Below is a small trained network, with its code and all its weights. Each question gives an input and a class and asks what happens when units are switched off, that is, made to give their printed mean instead of their output.

import numpy as np


def w(rows, s, z=0):
    codes = np.array(rows[::2]) - 128.0
    scale = np.full(codes.shape[1], s)
    scale[-1] = z or s
    return codes * scale


def norm(h):
    return h / np.sqrt((h * h).mean(-1, keepdims=True) + 1e-5)


def f(y):
    return np.maximum(y, 0)


def log_softmax(a):
    a = a - a.max(-1, keepdims=True)
    return a - np.log(np.exp(a).sum(-1, keepdims=True))


def net(x, mask):
    res = np.array(x, float).reshape(1, 6) / 4 @ E
    u = 0
    for l in range(2):
        y = f(norm(res) @ A[l][:, :-1].T + A[l][:, -1])
        res = res + np.where(mask[u : u + 16], y, B[l][:, -1]) @ B[l][:, :-1]
        u += 16
    return log_softmax(norm(res)[-1] @ U[:, :-1].T + U[:, -1])


A, B = {}, {}
E = w([
[22,145,112,58],'x0',
[124,128,131,130],'x1',
[215,182,210,35],'x2',
[49,254,99,166],'x3',
[130,128,128,127],'x4',
[136,131,121,125],'x5',
],0.0081)
A[0] = w([
[101,209,173,147,138],'0.n0',
[85,92,154,115,61],'0.n1',
[115,140,141,107,61],'0.n2',
[166,100,203,56,103],'0.n3',
[130,9,120,109,152],'0.n4',
[153,46,138,164,62],'0.n5',
[157,173,199,85,158],'0.n6',
[96,124,80,103,90],'0.n7',
[75,120,90,44,171],'0.n8',
[63,156,74,206,151],'0.n9',
[164,76,159,155,73],'0.n10',
[163,206,234,160,49],'0.n11',
[153,96,95,86,171],'0.n12',
[182,117,146,100,1],'0.n13',
[122,54,162,5,241],'0.n14',
[60,18,153,158,151],'0.n15',
],0.011,0.0053)
B[0] = w([
[171,113,50,73,192],'0.n0',
[118,61,105,160,138],'0.n1',
[138,121,151,74,132],'0.n2',
[95,185,216,210,202],'0.n3',
[157,86,42,16,219],'0.n4',
[170,100,66,134,175],'0.n5',
[186,254,137,63,211],'0.n6',
[94,62,89,104,151],'0.n7',
[5,81,163,73,199],'0.n8',
[180,96,173,183,224],'0.n9',
[250,85,86,90,165],'0.n10',
[233,176,42,128,181],'0.n11',
[89,82,170,153,176],'0.n12',
[164,135,159,123,145],'0.n13',
[45,118,213,194,254],'0.n14',
[170,125,95,71,214],'0.n15',
],0.0075,0.008)
A[1] = w([
[131,102,125,90,54],'1.n0',
[185,135,127,235,14],'1.n1',
[133,171,155,29,3],'1.n2',
[58,118,28,68,106],'1.n3',
[127,180,197,212,78],'1.n4',
[48,133,138,77,3],'1.n5',
[117,76,136,171,98],'1.n6',
[153,128,126,144,163],'1.n7',
[58,140,63,254,107],'1.n8',
[121,69,74,96,134],'1.n9',
[113,91,136,129,35],'1.n10',
[138,209,144,77,91],'1.n11',
[76,133,130,102,206],'1.n12',
[141,158,159,89,153],'1.n13',
[29,132,140,135,43],'1.n14',
[116,173,157,91,34],'1.n15',
],0.012,0.0045)
B[1] = w([
[101,138,129,135,148],'1.n0',
[65,105,217,168,194],'1.n1',
[90,129,102,101,188],'1.n2',
[90,167,156,130,253],'1.n3',
[164,48,127,136,193],'1.n4',
[248,114,136,149,194],'1.n5',
[125,142,111,116,182],'1.n6',
[156,123,124,139,188],'1.n7',
[143,162,143,152,228],'1.n8',
[119,117,83,163,241],'1.n9',
[102,122,95,141,141],'1.n10',
[126,97,82,109,232],'1.n11',
[78,130,118,121,230],'1.n12',
[125,112,143,109,214],'1.n13',
[207,177,83,163,204],'1.n14',
[72,87,114,104,167],'1.n15',
],0.013,0.0049)
U = w([
[195,56,63,131,251],'0',
[33,56,88,103,103],'1',
[151,127,180,236,40],'2',
[96,222,78,190,65],'3',
[226,110,217,86,82],'4',
[83,123,251,76,131],'5',
[223,214,88,89,250],'6',
[73,197,100,21,84],'7',
],0.023,0.0018)

Each question gives the input, the list of numbers given to net, and the class t.
The units are the neurons (one row each of A and B). Each row of codes is followed by its name. A weight is (code - 128) times the scale printed after its matrix; where a second scale follows, it is the last column's (A, B and U).
mask holds one flag per neuron, layer by layer. A switched-off neuron (its flag False) gives its mean, the last column of its row in B, instead of its output. The means were averaged over made-up inputs and are rounded, as every weight is.
A unit's drop is (log p(t) with every unit on - log p(t) with that unit switched off) / (log p(t) with every unit on - log p(t) with every unit switched off).
The circuit of an input: a set's keep is (log p(t) with only the set's units on - log p(t) with every unit switched off) / (log p(t) with every unit on - log p(t) with every unit switched off). Starting from the 12 units with the biggest drops (on a tie, the unit counted first), units are removed one at a time, each time the one whose removal leaves the highest keep (on an exact tie, the one counted first), for as long as the keep stays at least 0.8.
circuit, biggest first: the units of the circuit, biggest drop first
unit that matters most: the unit with the biggest drop
top k neurons: the k neurons with the biggest drops, biggest first
top k neurons in layer l: the k neurons of layer l with the biggest drops, biggest first
drop when u is switched off: that unit's drop, to one decimal
input [1,5,-2,-5,7,-7], class 1: unit that matters most => 0.n14
input [0,3,-4,7,-2,1], class 2: circuit, biggest first => [0.n9; 1.n4]
input [5,7,-4,2,-5,7], class 3: top 2 neurons => [1.n14; 0.n4]
input [3,-2,7,-1,-5,6], class 5: top 3 neurons in layer 0 => [0.n14; 0.n3; 0.n4]
input [6,-1,8,-1,-5,2], class 5: top 3 neurons => [0.n14; 0.n3; 0.n4]
input [4,-7,-8,1,0,-7], class 3: top 2 neurons => [1.n8; 1.n14]
input [3,8,6,-1,7,-1], class 5: top 2 neurons => [0.n14; 0.n3]
input [-1,3,8,1,6,-7], class 6: top 3 neurons in layer 0 => [0.n6; 0.n11; 0.n9]
input [-3,3,-1,8,6,6], class 2: top 3 neurons => [0.n9; 0.n4; 1.n1]
input [5,-7,1,-2,-4,6], class 5: top 3 neurons => [0.n14; 0.n8; 1.n5]
input [0,0,1,8,6,-3], class 6: top 3 neurons => [0.n14; 0.n0; 0.n9]
input [6,3,-3,2,-8,-2], class 3: top 3 neurons => [1.n14; 0.n4; 1.n5]
input [-1,2,-2,6,1,6], class 2: top 2 neurons => [0.n9; 0.n4]
input [-2,0,-4,4,3,-1], class 2: circuit, biggest first => [0.n9]
input [-4,6,-1,4,7,3], class 2: drop when 1.n1 is switched off => 0.4
input [6,-7,2,-8,6,2], class 5: drop when 0.n3 is switched off => 0.2
input [5,2,-3,4,5,-3], class 3: drop when 1.n3 is switched off => 0.1
input [5,-7,-7,1,-8,-1], class 3: top 3 neurons in layer 1 => [1.n14; 1.n8; 1.n3]
